Below is a small trained network, with its code and all its weights. Each question gives an input and a target symbol and asks what happens when units are switched off, that is, made to give their printed mean instead of their output.

import numpy as np


def w(rows, s, z=0):
    codes = np.array(rows[::2]) - 128.0
    scale = np.full(codes.shape[1], s)
    scale[-1] = z or s
    return codes * scale


def norm(h):
    return h / np.sqrt((h * h).mean(-1, keepdims=True) + 1e-5)


def f(y):
    return np.maximum(y, 0)


def softmax(a):
    e = np.exp(a - a.max(-1, keepdims=True))
    return e / e.sum(-1, keepdims=True)


def log_softmax(a):
    a = a - a.max(-1, keepdims=True)
    return a - np.log(np.exp(a).sum(-1, keepdims=True))


def net(x, mask):
    ids = ['βδεζηθλμστφψω'.index(c) for c in x.split()]
    T = len(ids)
    res = E[ids] + P[:T]
    r = norm(res)
    for j in range(3):
        rows = slice(2 * j, 2 * j + 2)
        q, k, v = (r @ M[0][rows].T for M in (Q, K, V))
        z = softmax(np.where(np.tri(T) > 0, q @ k.T / 2**0.5, -1e9)) @ v
        o = O[0][rows]
        res = res + np.where(mask[j], z, o[:, -1]) @ o[:, :-1]
    y = f(norm(res) @ A[0][:, :-1].T + A[0][:, -1])
    res = res + np.where(mask[3:19], y, B[0][:, -1]) @ B[0][:, :-1]
    return log_softmax(norm(res)[-1] @ U[:, :-1].T + U[:, -1])


Q, K, V, O, A, B = {}, {}, {}, {}, {}, {}
E = w([
[158,158,175],'β',
[143,125,156],'δ',
[163,179,152],'ε',
[154,147,141],'ζ',
[177,172,154],'η',
[183,213,183],'θ',
[180,197,162],'λ',
[93,35,121],'μ',
[172,198,155],'σ',
[144,104,158],'τ',
[140,156,120],'φ',
[89,76,101],'ψ',
[110,8,89],'ω',
],0.015)
P = w([
[120,99,91],'0',
[173,102,197],'1',
[5,217,152],'2',
[148,140,140],'3',
[142,95,222],'4',
[2,236,119],'5',
[141,138,132],'6',
],0.021)
Q[0] = w([
[93,168,107],'head 1',
[55,143,186],'head 1',
[46,250,138],'head 2',
[146,162,66],'head 2',
[104,173,112],'head 3',
[161,133,108],'head 3',
],0.021)
K[0] = w([
[174,131,39],'head 1',
[216,94,108],'head 1',
[18,248,34],'head 2',
[95,56,89],'head 2',
[170,137,55],'head 3',
[140,132,164],'head 3',
],0.017)
V[0] = w([
[104,55,102],'head 1',
[36,198,18],'head 1',
[209,101,198],'head 2',
[61,101,208],'head 2',
[255,52,186],'head 3',
[160,139,176],'head 3',
],0.016)
O[0] = w([
[91,72,139,102],'head 1',
[114,88,1,38],'head 1',
[87,73,72,158],'head 2',
[139,196,93,179],'head 2',
[113,28,71,255],'head 3',
[130,84,144,163],'head 3',
],0.017,0.0084)
A[0] = w([
[246,84,159,95],'neuron 1',
[187,84,216,5],'neuron 2',
[127,132,157,140],'neuron 3',
[117,82,159,99],'neuron 4',
[113,98,100,116],'neuron 5',
[151,125,237,129],'neuron 6',
[135,103,170,43],'neuron 7',
[249,117,75,195],'neuron 8',
[66,66,82,180],'neuron 9',
[122,143,178,107],'neuron 10',
[180,95,205,5],'neuron 11',
[154,171,64,91],'neuron 12',
[92,141,119,136],'neuron 13',
[150,111,12,113],'neuron 14',
[171,178,23,3],'neuron 15',
[229,75,78,152],'neuron 16',
],0.017,0.0061)
B[0] = w([
[128,66,235,203],'neuron 1',
[3,92,107,202],'neuron 2',
[103,118,140,167],'neuron 3',
[84,92,100,189],'neuron 4',
[122,139,168,167],'neuron 5',
[211,79,87,254],'neuron 6',
[86,122,99,159],'neuron 7',
[71,218,168,218],'neuron 8',
[144,195,140,236],'neuron 9',
[83,108,156,180],'neuron 10',
[23,96,100,185],'neuron 11',
[95,106,87,183],'neuron 12',
[134,102,144,154],'neuron 13',
[57,35,141,219],'neuron 14',
[254,47,111,188],'neuron 15',
[252,177,70,223],'neuron 16',
],0.034,0.0081)
U = w([
[85,47,150,158],'β',
[116,79,191,197],'δ',
[163,95,109,164],'ε',
[85,200,71,123],'ζ',
[37,207,160,92],'η',
[174,176,192,92],'θ',
[125,237,89,69],'λ',
[182,158,209,110],'μ',
[181,176,65,101],'σ',
[229,66,186,51],'τ',
[119,107,29,2],'φ',
[171,191,182,160],'ψ',
[124,146,254,90],'ω',
],0.02,0.0052)

Each question gives the input, a string of symbols that net reads in full, and the target symbol t.
The units are the heads (2 rows each of Q, K, V and O) and the neurons (one row each of A and B). Each row of codes is followed by its name. A weight is (code - 128) times the scale printed after its matrix; where a second scale follows, it is the last column's (O, A, B and U).
mask holds one flag per unit, heads first, then neurons. A switched-off unit (its flag False) gives its mean, the last column of its rows in O or B, instead of its output. The means were averaged over made-up inputs and are rounded, as every weight is.
A unit's drop is (log p(t) with every unit on - log p(t) with that unit switched off) / (log p(t) with every unit on - log p(t) with every unit switched off).
The circuit of an input: a set's keep is (log p(t) with only the set's units on - log p(t) with every unit switched off) / (log p(t) with every unit on - log p(t) with every unit switched off). Starting from the 12 units with the biggest drops (on a tie, the unit counted first), units are removed one at a time, each time the one whose removal leaves the highest keep (on an exact tie, the one counted first), for as long as the keep stays at least 0.8.
units of the circuit, in order: the units of the circuit, biggest drop first
most important unit: the unit with the biggest drop
top k neurons: the k neurons with the biggest drops, biggest first
which heads matter: for each layer, one digit per head in row order, 1 if its drop is at least 0.15 and else 0, layers parted by /
input φ ζ ω ζ τ ζ, target φ: units of the circuit, in order	head 1
input η δ ω ζ, target σ: top 3 neurons	neuron 16; neuron 9; neuron 2
input ζ ζ μ, target ζ: units of the circuit, in order	head 1; head 2; head 3; neuron 14
input η δ η σ η τ, target η: units of the circuit, in order	neuron 6; neuron 9
input η μ β ω θ η, target η: which heads matter	101
input ω σ δ, target ω: which heads matter	111
input η η σ, target η: units of the circuit, in order	neuron 16; neuron 1; neuron 14
input η λ λ φ ω ζ, target η: which heads matter	101
input η β η, target η: top 2 neurons	neuron 6; neuron 15
input λ ω η, target λ: which heads matter	110
input η θ σ σ η θ, target η: units of the circuit, in order	neuron 16; neuron 1; head 2
input ζ σ δ, target ζ: units of the circuit, in order	head 1; head 2; neuron 14; head 3
input λ η ψ, target λ: top 2 neurons	neuron 1; neuron 14
input η β θ, target η: units of the circuit, in order	neuron 16; neuron 1; neuron 14
input ω η ψ ε ω δ, target ω: units of the circuit, in order	head 2
input ω η θ, target ω: which heads matter	111
input η δ ε τ β λ, target η: top 4 neurons	neuron 6; neuron 15; neuron 16; neuron 1
input ω ζ η ε σ ω, target ω: which heads matter	111
input λ θ ω δ, target λ: which heads matter	010
input η β ω τ ω β, target η: most important unit	neuron 6
input ω λ ζ θ τ λ, target ω: top 2 neurons	neuron 16; neuron 15
input ε ω μ ζ, target σ: which heads matter	100
input ε σ ε μ, target η: top 3 neurons	neuron 15; neuron 6; neuron 9
